Below is a small trained network, with its code and all its weights. Each question gives an input and a class and asks what happens when units are switched off, that is, made to give their printed mean instead of their output.

import numpy as np


def w(rows, s, z=0):
    codes = np.array(rows[::2]) - 128.0
    scale = np.full(codes.shape[1], s)
    scale[-1] = z or s
    return codes * scale


def norm(h):
    return h / np.sqrt((h * h).mean(-1, keepdims=True) + 1e-5)


def f(y):
    return y / 2 * (1 + np.tanh(0.7978845608 * (y + 0.044715 * y**3)))


def log_softmax(a):
    a = a - a.max(-1, keepdims=True)
    return a - np.log(np.exp(a).sum(-1, keepdims=True))


def net(x, mask):
    res = np.array(x, float).reshape(1, 8) / 4 @ E
    u = 0
    for l in range(2):
        y = f(norm(res) @ A[l][:, :-1].T + A[l][:, -1])
        res = res + np.where(mask[u : u + 12], y, B[l][:, -1]) @ B[l][:, :-1]
        u += 12
    return log_softmax(norm(res)[-1] @ U[:, :-1].T + U[:, -1])


A, B = {}, {}
E = w([
[107,162,213,102],'x0',
[160,157,172,254],'x1',
[118,128,130,134],'x2',
[146,205,96,123],'x3',
[132,128,129,132],'x4',
[45,141,111,166],'x5',
[131,128,127,126],'x6',
[128,130,127,129],'x7',
],0.0092)
A[0] = w([
[98,169,116,89,42],'0.n1',
[102,174,252,78,74],'0.n2',
[43,42,144,156,80],'0.n3',
[150,241,78,113,23],'0.n4',
[203,86,139,41,121],'0.n5',
[146,102,39,163,12],'0.n6',
[166,69,199,143,72],'0.n7',
[110,99,133,130,85],'0.n8',
[247,144,130,128,148],'0.n9',
[149,4,171,133,4],'0.n10',
[164,86,37,161,2],'0.n11',
[176,67,41,143,13],'0.n12',
],0.012,0.0023)
B[0] = w([
[107,140,102,100,161],'0.n1',
[250,60,169,104,245],'0.n2',
[71,185,161,81,227],'0.n3',
[127,222,203,107,214],'0.n4',
[45,115,115,133,255],'0.n5',
[167,122,172,88,197],'0.n6',
[119,166,138,175,180],'0.n7',
[120,137,136,112,131],'0.n8',
[40,116,161,155,227],'0.n9',
[109,228,165,102,201],'0.n10',
[203,116,169,109,206],'0.n11',
[209,103,178,145,212],'0.n12',
],0.02,0.0043)
A[1] = w([
[164,149,62,153,103],'1.n1',
[130,186,134,93,65],'1.n2',
[133,144,151,79,159],'1.n3',
[133,103,173,111,127],'1.n4',
[82,66,156,176,107],'1.n5',
[127,172,152,254,151],'1.n6',
[122,198,153,107,6],'1.n7',
[133,215,128,109,104],'1.n8',
[221,108,131,80,144],'1.n9',
[90,69,144,159,54],'1.n10',
[92,153,85,32,137],'1.n11',
[160,178,82,149,122],'1.n12',
],0.015,0.0026)
B[1] = w([
[173,156,192,89,111],'1.n1',
[72,149,177,138,191],'1.n2',
[118,144,146,171,238],'1.n3',
[165,167,109,187,215],'1.n4',
[36,113,138,143,152],'1.n5',
[121,101,4,72,247],'1.n6',
[80,166,164,116,208],'1.n7',
[47,158,203,109,212],'1.n8',
[148,82,133,200,255],'1.n9',
[50,128,165,138,130],'1.n10',
[174,124,18,185,243],'1.n11',
[146,130,159,75,124],'1.n12',
],0.018,0.0061)
U = w([
[246,76,173,118,149],'0',
[150,136,115,117,253],'1',
[137,181,179,56,82],'2',
[146,116,122,132,201],'3',
[131,111,117,163,105],'4',
[157,102,39,112,42],'5',
[150,110,131,127,144],'6',
[117,115,136,116,49],'7',
],0.012,0.0042)

Each question gives the input, the list of numbers given to net, and the class t.
The units are the neurons (one row each of A and B). Each row of codes is followed by its name. A weight is (code - 128) times the scale printed after its matrix; where a second scale follows, it is the last column's (A, B and U).
mask holds one flag per neuron, layer by layer. A switched-off neuron (its flag False) gives its mean, the last column of its row in B, instead of its output. The means were averaged over made-up inputs and are rounded, as every weight is.
A unit's drop is (log p(t) with every unit on - log p(t) with that unit switched off) / (log p(t) with every unit on - log p(t) with every unit switched off).
The circuit of an input: a set's keep is (log p(t) with only the set's units on - log p(t) with every unit switched off) / (log p(t) with every unit on - log p(t) with every unit switched off). Starting from the 12 units with the biggest drops (on a tie, the unit counted first), units are removed one at a time, each time the one whose removal leaves the highest keep (on an exact tie, the one counted first), for as long as the keep stays at least 0.8.
units of the circuit, in order: the units of the circuit, biggest drop first
unit that matters most: the unit with the biggest drop
k most important neurons: the k neurons with the biggest drops, biggest first
top k neurons in layer l: the k neurons of layer l with the biggest drops, biggest first
drop when u is switched off: that unit's drop, to one decimal
input [7,-8,-2,-7,7,-1,6,5], class 5: unit that matters most -> 1.n11
input [2,-7,2,-5,-1,-3,-4,-1], class 5: units of the circuit, in order -> (1.n11, 0.n9)
input [-4,-2,1,6,-5,-4,-6,-3], class 2: 3 most important neurons -> (0.n4, 0.n2, 0.n9)
input [-6,0,2,-7,-6,-8,-1,7], class 7: 3 most important neurons -> (0.n5, 0.n2, 0.n9)
input [-4,8,-7,-5,0,7,7,5], class 5: 2 most important neurons -> (1.n6, 0.n4)
input [-8,-3,-6,7,5,8,0,-3], class 0: units of the circuit, in order -> (0.n11, 0.n12, 0.n6)
input [-2,8,2,8,5,-2,3,1], class 2: units of the circuit, in order -> (1.n11, 1.n9)
input [0,6,-2,6,-5,6,-4,4], class 2: top 3 neurons in layer 0 -> (0.n4, 0.n9, 0.n5)
input [-8,-5,3,2,3,-7,-4,5], class 0: top 2 neurons in layer 0 -> (0.n12, 0.n11)
input [-3,-8,-4,-4,-5,-8,6,0], class 5: 2 most important neurons -> (1.n11, 0.n5)
input [-8,-3,7,-1,3,-5,7,-1], class 0: 2 most important neurons -> (0.n11, 0.n12)
input [-8,-3,4,-3,-5,-6,4,0], class 0: top 4 neurons in layer 0 -> (0.n12, 0.n11, 0.n6, 0.n10)
input [-5,-3,2,-8,6,5,8,-4], class 2: top 2 neurons in layer 0 -> (0.n3, 0.n10)
input [8,1,-2,8,-4,-1,-6,-8], class 0: units of the circuit, in order -> (0.n2)
input [-5,-4,1,-8,1,6,3,-1], class 2: 2 most important neurons -> (0.n3, 0.n10)
input [0,7,1,8,-8,8,3,1], class 2: top 2 neurons in layer 0 -> (0.n4, 0.n9)
input [-2,-3,-4,-8,-3,5,5,-7], class 2: top 2 neurons in layer 0 -> (0.n10, 0.n3)
input [-4,-3,-7,-3,1,-7,0,-3], class 4: 2 most important neurons -> (0.n5, 0.n4)
input [8,-5,8,2,-7,7,-1,-3], class 0: top 2 neurons in layer 0 -> (0.n2, 0.n5)
input [0,8,-1,-5,-3,5,-5,7], class 5: most important neuron -> (1.n6)
input [-8,7,-5,3,7,-4,4,-4], class 0: 2 most important neurons -> (0.n11, 0.n12)
input [-8,-7,0,-4,4,6,7,3], class 0: 2 most important neurons -> (0.n12, 0.n11)
input [0,8,-1,1,-6,-2,-4,6], class 5: top 2 neurons in layer 0 -> (0.n5, 0.n3)
input [4,7,4,0,-5,2,2,-1], class 5: drop when 0.n11 is switched off -> 0.1
input [-6,-1,4,7,-6,-7,-1,1], class 2: drop when 1.n11 is switched off -> 0.3
input [6,-5,8,-1,-5,-7,2,-2], class 4: drop when 0.n2 is switched off -> -0.2
input [8,-1,-7,3,6,7,-3,5], class 0: most important neuron -> (0.n2)
input [-1,6,-3,-5,5,2,4,2], class 5: drop when 0.n6 is switched off -> 0.2
